[-18  -7  16  20  -6 -23  24   2  11 -11  46 -12  25 -28  19  23  32   1
 -15  -8  20 -19 -38  24  35  13  43  12  -5  20  -7  17  10  19 -30   9
   7  24  -8  39 -21] | K285
[ 56 -43 -23  24 -18 -51   2  14  23  16  16  11  29 -17   2  15 -13  19
 -19  16  -4 -29  26  -2  19  26   2 -63  -6   3 -37  18   0 -26  41  16
 -23 -23 -33   5 -33] | K702
[ 53 -46 -16  11 -25 -45  17  -2  27  12  53  17  43 -31   4  30 -21  36
 -13   3   5 -21  30  19  22  28  36 -41  13   7 -45  13   0 -18   7  14
 -19 -16 -22  29 -34] | K702
[-20  14  18  25  12 -43 -16  41  95  23  41   3 -41  -6  10  45 -20 -44
 -41  15 -25 -21 -34  27  11  -2  40  55 -25 -23  18   4  -4  10 -51 -22
 -32 -16  -4  27   9] | K13
[ 31 -40 -10  36 -23 -78   1  -7   8  16  32   5  39 -21 -23  16 -15 -17
 -16   7   2   9   8   2  17  17   5 -27 -14   5  -7  13   4 -26  10 -11
  -7  -3 -32 -11 -16] | K519
[-17  -9  15  26 -29 -27  21 -37 -57 -14  17  -7  21   2  -7  28   2  16
 -16   1  49 -25 -57  18  24   1  19 -10 -10   8 -41  -1  27  40  -8   9
   9  25 -26  -3 -38] | K236
[  0 -14   9  49  13 -22  -5  33  89  22  39  22 -41 -23   6  39  10 -11
 -40  14 -16 -62 -30  23  -1  16  11  52   9 -37   4  -3   0   5 -30   8
 -34 -18  -3 -23 -26] | K334
[ 49 -40  -1  22 -18 -47  -2  -3  26  -1  28 -17  46 -11   3  -6 -13  -5
   3   6  30  -2  37  -6  -9   6  24 -38 -18  15  -8   0  -2 -11  51   6
 -25 -34 -22  13  -9] | K543
[ -6  16 -19 -32   2   8   5  47   6   4  14 -20  -8 -40 -18 -15 -25 -37
 -16  -8  -5  -2  -1  14  10 -13  11   4 -32  19   1 -18  -4  17  13  -5
  -5   2  -7  -1  33] | K318
[ 43 -12  28 -18 -18 -46  33 -17  41  33  -2  11 -24  30   4  39   1  33
 -28  34  36  -2  25 -28  -7  -5 -18  -1 -46   4 -21  15 -10  25  41  -6
 -10  11 -14 -58 -39] | K236
[-13 -12  13  60   9 -47 -15  18  74  31  35  -8 -27  -6  -5  44   8 -24
 -62   8 -44 -42 -18  10   8   6  11  13  10 -44  -2  11  -7 -13 -47 -20
 -33   6 -19 -40 -19] | K706
[-32 -14  10  20 -23 -32  17 -33 -21 -18  55 -21  30  -1  25  11   7   0
 -33   3  14 -49 -63  41  35 -16  49  12 -30  12  -7 -10  20  29 -39  -5
  15  31 -39  17 -21] | K543
[-28 -17  21  24 -23 -32   6 -22  15 -24  39 -43  38 -31  28  30  14 -11
 -23  -9  33 -32 -72  24  36  -3  35   8   1  21 -23  27  15  35 -48  -4
  17  13 -20   7 -41] | K543
[  2  -2  -6 -30  10 -12  11  33  30   2  12   0  16 -18  11  14  -5  -7
   5   4 -13   0  79   7   0  -5  31 -17 -18  18  -6  22  -3  12   4   1
  -2 -24  20  36   4] | K810
[ 34  19  15 -38 -11 -16  15 -28  38  -8  25  -2 -11  24  11  49 -23  54
   9  44  19  25  -6  -1  -1 -16  -9 -21 -35   5 -62  14 -43  33  21 -17
  -2  28   0   3  -9] | K13
[  7 -13  18  60 -17 -45 -20  26 100  37   4   0 -36 -24   2  43  -8 -34
 -51   7 -14 -41 -15   8   6  34  13  33  17 -44  -6   9  -6   5 -15 -12
 -38 -20 -16 -52 -13] | K236
[ 25 -57 -14   1 -22 -60   2   9  -6  -1  42  30  31  -5  -6   8  15  12
 -16  -4  23 -17  58  17  24  10  20 -33  -3  24 -20  -1   6  -9  35  16
 -13 -13 -20  22  -8] | K702
[ 49 -38 -14  37 -25 -51  10 -13  -6 -13  44   2  49  -6  -3   8   2  -1
  -6  17   5  -6   9   2  10   2  15 -36  -7   5 -35  13   5   3  46  10
 -10  -6 -23  10 -25] | K543
[-11 -29  10  44   3 -36  15  36  81  14  28   5 -39 -27 -10  41  -3 -14
 -40   7  -3 -44 -25  19  13  19  27  53  46 -39  -5  13  -6   6 -25   5
 -28 -18   2 -43 -50] | K236
[ 12   5   0 -12 -14   1  24  42   7  -1  37 -38  -5 -12   0   4 -14   3
  35 -26  31   2 -19  15 -42  -8  38   3   1  15 -14 -17  17   6   3 -11
 -20 -30  34  45  35] | K13
[-29 -24  20  29  19 -26 -11  28  84  14  -9  12  -1 -10  10  56 -13 -16
 -22   8  37 -24 -77  55  14  13  40   6  -3  -2  22  23  -2  17 -62  -1
 -40 -14  19 -23 -16] | K245
[ 17  28 -12 -44 -21  11  11 -52   5  -1  14 -23 -11  19 -13  45 -28  50
  29  47  33  21 -21   9   8 -10   4   3 -22   0 -23   9 -31  10  -9 -16
  11  23   0  23 -24] | K285
[ 22   7  -2 -29   6  24  13  45  14   0 -13 -11  35 -30   2 -15 -12  13
  28 -13  28   6   8  -5  -4  -3  52 -12  -1  17  -9   6 -19  -3  18   3
  15 -32   8  31   7] | K384
[ -5 -30  27  25  -5 -25  22  29  66  17  40  -7  13 -31   8  10  14   0
 -37 -10   6 -42  -9   7  24  15  68  16  -5   9 -30  -1   7  29 -46   5
  10  20 -12  27 -36] | K236
[ 19  18   7 -50   8 -15  21 -19 -36  -9  -3   7   5  32  11  40 -16  53
  28  34  26  -7 -14   5   3 -17 -14 -17 -54  18 -32  11 -24  37  30   3
   6  20  -6 -16 -46] | K245
[ 36  20   2 -22  -4 -20  24 -16  -4  -2   6 -14  -5  32  10  44 -12  45
  24  43  26 -10  -6 -11 -11 -10 -11   4 -70   4 -31 -11 -32  40  27   2
   2   3  -3   2 -55] | K245
[-18  18  12  50  15 -41  15  21  52   7  32  28 -33   5  26  24   8 -27
 -51  11 -40 -28 -22  13  18   1  27  44  -8 -30 -10 -11   5  -3 -16  12
  -5   4 -25  -8 -22] | K384
[ 49 -36  -4  21 -12 -36  -3  14  70  18  19  17  40   2  20  -3 -27 -20
 -13  20 -18  -9  28   3  -1   8  35 -36 -36  16  -8   5   1 -11  40   1
 -18 -24 -32  26  -4] | K543
[-22 -29  31  39  -8 -52  -7  23 114  35   8  -4 -43 -26  10  38 -10 -36
 -33   3 -15 -25 -49  27   5  14  13  27  25 -16   3  18  -8 -14 -65 -23
 -14  -9   0 -71   1] | K519
[ 41 -48 -19  -1 -22 -44  25  -1  -3  12  35  26  34 -17   0  19  -9  35
 -16   9  26 -21  43  11  17  13  15 -34  -9  11 -20   1   1 -14  36  16
 -22 -15 -23  -2 -43] | K702
[-29 -14 -12  17  -9  16  38 -25  -7 -15  45   4  21  11   8  26   3  20
 -24  21  30 -34 -73  51  25 -10  78  16  -7  -6 -17 -48  14  19 -39  -1
  20  30  -3  25 -14] | K285
[-23  12   7  23  20 -55   4   6   4  12  31  17 -25  20  13  21 -29 -24
 -41   6 -21 -13  -7  23   7  -6   6  36   5 -39  11  13   4  -8   1  -4
 -24   7 -26 -35 -19] | K810
[ -5  20  12  18   1 -25  -5  22  93  44  24  27 -29   5  16  58 -21 -33
 -60  17 -15 -38 -29  39   1   6  63  64 -45 -21  14  -1   9  28 -30 -15
 -29  -5  -7  20  17] | K236
[ 38   1  10 -40  11   2  20  40  36   8  47 -17  13 -38 -12   3 -44   2
  27  -9   5  24  29  15 -12  -7  39 -19  -3  24 -47   3 -28  16  16   4
  -6 -16  10  29  30] | K318
[ 45 -22 -25  24 -19 -29 -18  25  -3   6  26 -10  43 -16 -36  -4 -15  -7
   1   8   4  -6  21   5   1   8  24 -24  -3  -2   6   8 -12 -23  24  -8
 -31 -15 -28  26   1] | K706
[ 38 -44 -11   9 -19 -38  32 -26  -1  -2  35 -12  43 -21 -24   6 -33   4
  -4  -1  29  24   9  10   4   4  13 -24  -8  -2   1  30  -7 -14  33  12
 -32 -29 -11  15 -29] | K318
[ -8 -19  24  35  10 -46   4  63 109  13  18   7 -46  -9   6  51  -6  12
 -33  11   9 -34  -9  15   0  14 -15  -4  18 -20   0  36 -10   5 -16   6
 -44 -14   5 -18 -32] | K810
[ 27  28   1 -44  -1  -6  -4  -5  49 -16  -9 -25 -20  34  -7  27 -32  41
   8  52  47  22   3  -3  -1 -20  -7 -16 -34  13 -24  24 -44  25   0  -5
   3  20   6  17   1] | K810
[ 13   7 -11 -24   0 -13   6  21  17   7   9 -12  16 -20   8   5 -37   6
  11 -15  -2  -3  17  16   6  20  28 -19 -24  21  -5  19 -18  -8   1   3
 -15 -36  -9  40  13] | K702
[-14 -20  27  28 -24 -26  41 -40  -1   2  35  -6  39  -9  33  40 -19  11
 -25   3  18 -36 -60  32  32  14  34  -9 -13  23 -59  -9  30  28 -29   9
  13  29 -45   0 -56] | K236
[-20   9  -5  21  -1  -4 -10 -16  18  -3  35  20 -28  -3   2  50   9 -22
 -13  27 -16 -28 -20  29  15   0   0  57   9 -37 -10  10  -4   2 -12  -8
 -13  -5  -3  -8 -24] | K285
[ 33 -37 -19  36  -7 -57   6  10  -6  -5  22   4  48  23 -35  10 -22   2
 -12  10   8  12  32 -11   7  10   3 -50 -12  -7 -16  27   3 -18  11   6
 -14   8 -15  25 -41] | K810
[-44  -1  -9  15   0 -32 -19  17  50  23  29  43 -38   3   5  31   3 -29
 -72  10   2 -35 -23  55  29   0  26  39 -42  -7  25 -16   5  13 -45 -11
 -30  17 -16  -5  27] | K702
[-16  39  -7  44   3 -34  13  20  26  23  35   6 -33  -5   8  43  -2 -34
 -73   9 -34 -40 -58  23  25  -4  34  78 -26 -45  26 -43  11   1 -37 -16
  -1  -2 -27 -16  12] | K384
[-50   1  34  19 -23 -29   5 -22 -35   0  16 -47   0  -8   7  -2   8 -17
 -23 -34  23 -26 -73  13  16 -11  28  13 -12  19   0  -2  19  21 -41 -10
   5  29 -41   7 -17] | K706
[-42  -1  -5  26 -16  -5  31 -33 -32 -41  38 -20  12  15  16  22 -10 -11
 -36  -1  19 -46 -89  39  13 -20  54  43 -34 -16 -18 -48  16  30 -18  -5
   2   9 -12  25 -18] | K13
[ 10   5  -9 -30   0   5  18  31  26  -9  -2 -12  12 -39  -8   4 -30  -1
  29  -8  25  20  21  -3 -18   7  13 -13 -17  32   2   5  -4  -3  12 -12
   1 -50  19  10  20] | K519
[  5  25  12 -34 -14 -36  27 -57 -24  12  14 -14 -25  11  -3  46 -28  13
 -23  45  17  34 -19  -1  20 -31 -41  -6 -47   4 -47  -8 -24  43  20  -7
   9  47 -26 -68 -28] | K318
[-26 -11   3  22  -6 -49 -12 -12  50  23  17   6 -40  -9   7  53  -5 -30
 -32   9   7  -7 -17  36  14  10 -29  16   1  -6  -6  26  -4  -6 -40  -7
 -38 -12  -2 -50  -5] | K702
[ 55 -33  -5  27 -18 -48  13  21  -1  21  36  10  41 -10 -18   6 -15   5
  -4  -1  13   4  18  -3  -8   7  20 -36   6  14 -15   8  11 -19  39   3
 -33   2 -30   1 -23] | K706
[-14 -16  10  32   3  -9  23  36  -2 -11  28 -22  32 -32  20   3  23  13
 -33 -11  28 -58 -82  20  41  -5  58  13  23  -9 -17 -11   9   4 -25   2
  34  -4 -28   0 -25] | K384
[-27  -4  28  22  13 -12  11  27 -23 -11  58  -6  28 -44  10  37  31  25
 -16   0  19 -39 -46  17  36 -14  48  19   8   1 -35 -18  10  46 -43  13
  16  32  -1  46 -43] | K13
[-14   7   0  25   3 -33 -30  26  73   9  23  35 -15 -10  15  59  -3 -45
 -48  30 -49 -59  19  21  14  -6  25  48 -35 -27  11   8  -3  20  -9  -2
 -30 -13 -10  -4 -30] | K543
[-13 -41  16  29 -11 -38  34 -12  31 -16  60  -7  30 -17  14  30  13   6
 -27   5  46 -31 -37  16  29  10  38  29   1  13 -25 -11  11  25 -43   5
  16   3 -21 -11 -75] | K334
[-18 -32  19  17 -12 -39  35   7  12 -29  69 -19  28  -7  34  18  29  17
 -24  -2  16 -59 -46  32  28 -14  58   2   0  22 -28  12  21  30 -27  11
  19  21 -16  22 -44] | K543
[-23 -12  11  41  11 -52 -13  37  66  16  39  21 -15 -36  -7  62   4 -34
 -35  22 -15 -11 -21  27  25   7   9  34  13 -18 -12   5 -13  12 -43 -21
   0  -5   0 -43  -7] | K519
[-18   2  -6  21  12 -14   2  25  53  22  20  16 -17 -16   7  47 -10 -28
 -38  23  -2 -58 -45  45   8   1  54  59 -18 -11  42 -28  25   9 -47   9
 -23 -30   4   7  -2] | K334
[-13 -17  15  24  10 -51  17 -12  23   9  30  20 -12 -10   6  33  -8 -30
 -33   5 -51 -14  -7  10  19   5  -5  32  12 -25  -7  23   2 -19 -30 -20
   8 -14 -15 -70 -14] | K519
[ 22  27 -10 -12  14   0  -5  55  16  11  13 -22   6 -37   4  10 -10   6
  24 -16 -24  23  15  -5 -16  10 -13 -41  32  21 -26  24  -9  -8  36  -7
 -16  -7   0  14  23] | K706
[ -5  26   1 -57   0  -1   8 -39  23 -17  29   2 -42  37  -3  26   0  32
   4  42   7  14  21  -1  17 -22  -8  21 -34   4 -24   9 -40  18   7 -17
  20  32  -8  11 -14] | K285
[-35 -12  18  25 -35 -24   7 -11   1   0  35 -16  11  -9  27  -5  24 -30
 -41 -11  25 -28 -65  25  26 -15  54  46 -14  19   5 -36  31  42 -46 -12
  26  40 -25  -1  -3] | K543
[ 44 -43 -25  30 -15 -21  22  -6  21  18  44  34  37   7 -18  16 -14  -4
 -12  27 -10 -11  35   7   7  12  52  -3 -23 -20  -5 -25   2 -20  24  -2
 -12 -20 -16  34 -28] | K285
[-38 -47  20  20 -20 -40  -9  26  27 -26  37  -5  11 -33   9  28  39  -2
 -34  -5  68 -63 -19  31  43   3  36  12   2  18 -38   8  -9  35 -35   9
   0   2 -13 -14 -51] | K702
[-15 -18  10  45  19 -18 -12  61 104   9  46  38 -28 -12  15  58  22 -25
 -63  16 -35 -64 -20  24   8  -4  36  53  -6 -44  -2   1   2  15 -28  -9
 -31 -15  16  20 -15] | K13
[-12 -27  15  30   2 -52 -14  47  88  42  24  -4 -18 -36   5  40 -14 -34
 -36 -20 -10 -47 -27  33  13  21  56  47  28 -19  12  23  -7 -15 -62   6
 -35 -21   2  -2 -27] | K702
[ 54 -62  -8  39 -21 -33   1  12  27  -9  31  22  36  -2 -23   2   6 -12
 -15   6  -5 -28  14  -3  -3   1  37 -31 -26  -8 -38  14   1  -3  38   7
 -30 -23  -1  51 -11] | K13
[-23 -20  20  23   2 -33  19 -16  -6 -12  46 -18  32 -14  31  32  23  19
 -23 -16  43 -31 -63  27  26   6  23 -11 -12  22 -37 -16  28  33 -36   6
  12  35 -19  12 -46] | K245
[  1  39 -11 -45 -27  -9   8 -50   1 -16  -8 -21 -44  41  -4  39 -35  26
  12  49  41  20 -22  -2   3 -12 -28   4 -32  -5 -22  -3 -32  13  34 -25
   3  13 -18 -48 -24] | K285
[-18  -9  37  42  -3 -51  14  22  57  26  28  18   3  -9  53  55 -11 -41
 -39  -8 -39 -53 -20  28   2   6  43  49  -1 -11   7 -15  21  17 -17   5
 -21 -15 -17 -40 -28] | K543
[ 39 -54 -10  40 -27 -70  17  11  49   5  19  10  23  25  -8  14  -4  -7
 -30  10   7  -8  39   1  -4  10  26 -33 -28  -5  -3  22   2  -6  33   8
 -30 -15  -7  33 -23] | K810
[-25  -1   5   4  -2 -14  17 -19 -18 -15  27   0  35  -2  15  36   0  15
  -2  11  27  -1 -30  24  35   8  20   6   9   8 -15  -7  -3   8 -14   1
  16  33 -20 -10 -41] | K285
[  8   7  23 -34 -18 -12  11 -12  62   2   2 -29 -28  15 -12  42 -32  12
   8  40  27   1 -20   5   1 -24 -10  26 -52  10 -25  22 -50  34 -21   5
  -8  22   0  -2 -48] | K318
[-16 -20  25  24  10 -24  -4  30  75   6  21   7  -3 -18  37  42  18 -17
 -17 -16   6 -66 -27  38  -7  13  45  54 -18 -18  10  29  -5  21 -24   5
 -37 -27  15   8 -40] | K245
[ 12 -13   1 -16  -4  -8   9  24  69  15  -6  -2  -1 -22   3  13 -11 -29
  15  -6  -7  32  29  -5 -23   6   7 -14 -19  27 -17  13  -7   0   6 -25
  10 -40  26   2  36] | K519
[-17  -9  27  44  -2 -66   7  21  75  13  24   9 -36 -16  11  57  -5 -18
 -26   1 -18 -16 -33  13   2  19 -15  37  11 -26  -4  37 -15   0 -23 -12
 -19 -12  -4 -58 -31] | K519
[ 42   7  -3 -24   6   6  11  23  54  20   2 -37  13 -27   2 -11 -41 -31
   9   8 -10  29  32 -13 -15  -3  17  -6 -26  12 -14   6 -20  -5  15  -3
  -6 -33   6   6  21] | K318
[ 39  19  14 -18 -16 -24  20 -19   6   6  15 -15 -22   0   2  42 -11  50
  30  45  19  -8  11 -14  -6   1 -29 -14 -32   9 -53  -6 -32  38  24   8
   2   0 -13 -29 -41] | K334
[ 20  -2  -5 -16  15  -1   6  60  50   8   8 -16   8 -30  10 -13   5 -11
  15 -11 -15  -5  17   2   1  -3  45 -26  20  11 -30  23 -11 -16  18  -2
  15 -36   8  29  24] | K384
[-29 -20   5  -5  -7 -15  34  -5 -14 -18  44  -7  30 -34  30  31   5  27
 -23 -11  46 -62 -55  53  33  -7  91  19   7  22 -31  -3  18  29 -42  32
   6  14  -1  39 -51] | K702
[ 25  22  18 -25   4   4  -7  35  33  26  16 -13  18 -34   4  32 -37  11
  24   1   2  -1  22   8 -13   2  24 -16  -6  24 -13  15 -11   1  -7 -13
 -22 -21 -11  16   7] | K706
[-22 -19   7  26 -21 -25  38   4 -10 -19  60 -27  25 -25  18  16  30  17
 -29 -18  49 -60 -72  35  25 -14  63  26   5   3 -27  -9  23   9 -30  10
  18  17 -19  23 -47] | K384
[ 18  17  13 -32 -29 -13  31 -65   1   0   1  -3 -11  30  18  33 -12  42
  11  40  47  20 -20   1   5 -24 -24   4 -42  16 -33   8 -20   8  18  -2
  14  15 -27 -11 -37] | K384
[ 32 -37 -15  22 -33 -42  16  28   4   6  -4 -26  26 -15 -13 -27  -6  -2
  -2 -17  24 -29 -24   0   5   6  54 -41  -3  -1  -2  16   6 -28  39   7
  -7 -39 -25  26 -16] | K384
[ 37  41  -4  -8  -5  -5  15 -37  34   4   8 -17 -21  29   7  54 -30  40
  -1  57   2  13 -43  -4  10   4 -20   0 -24 -15 -34   3 -36   5   8 -10
   4  28 -16 -18 -16] | K285
[-54  12  34 -13 -17  -1  16 -17 -60  -4  33 -21  26 -37  18  29   1  23
  21  -4  48 -30 -39  48  16 -20  25  23  -5  35 -12 -10   0  35 -41   8
  -6  44 -28  -5 -52] | K706
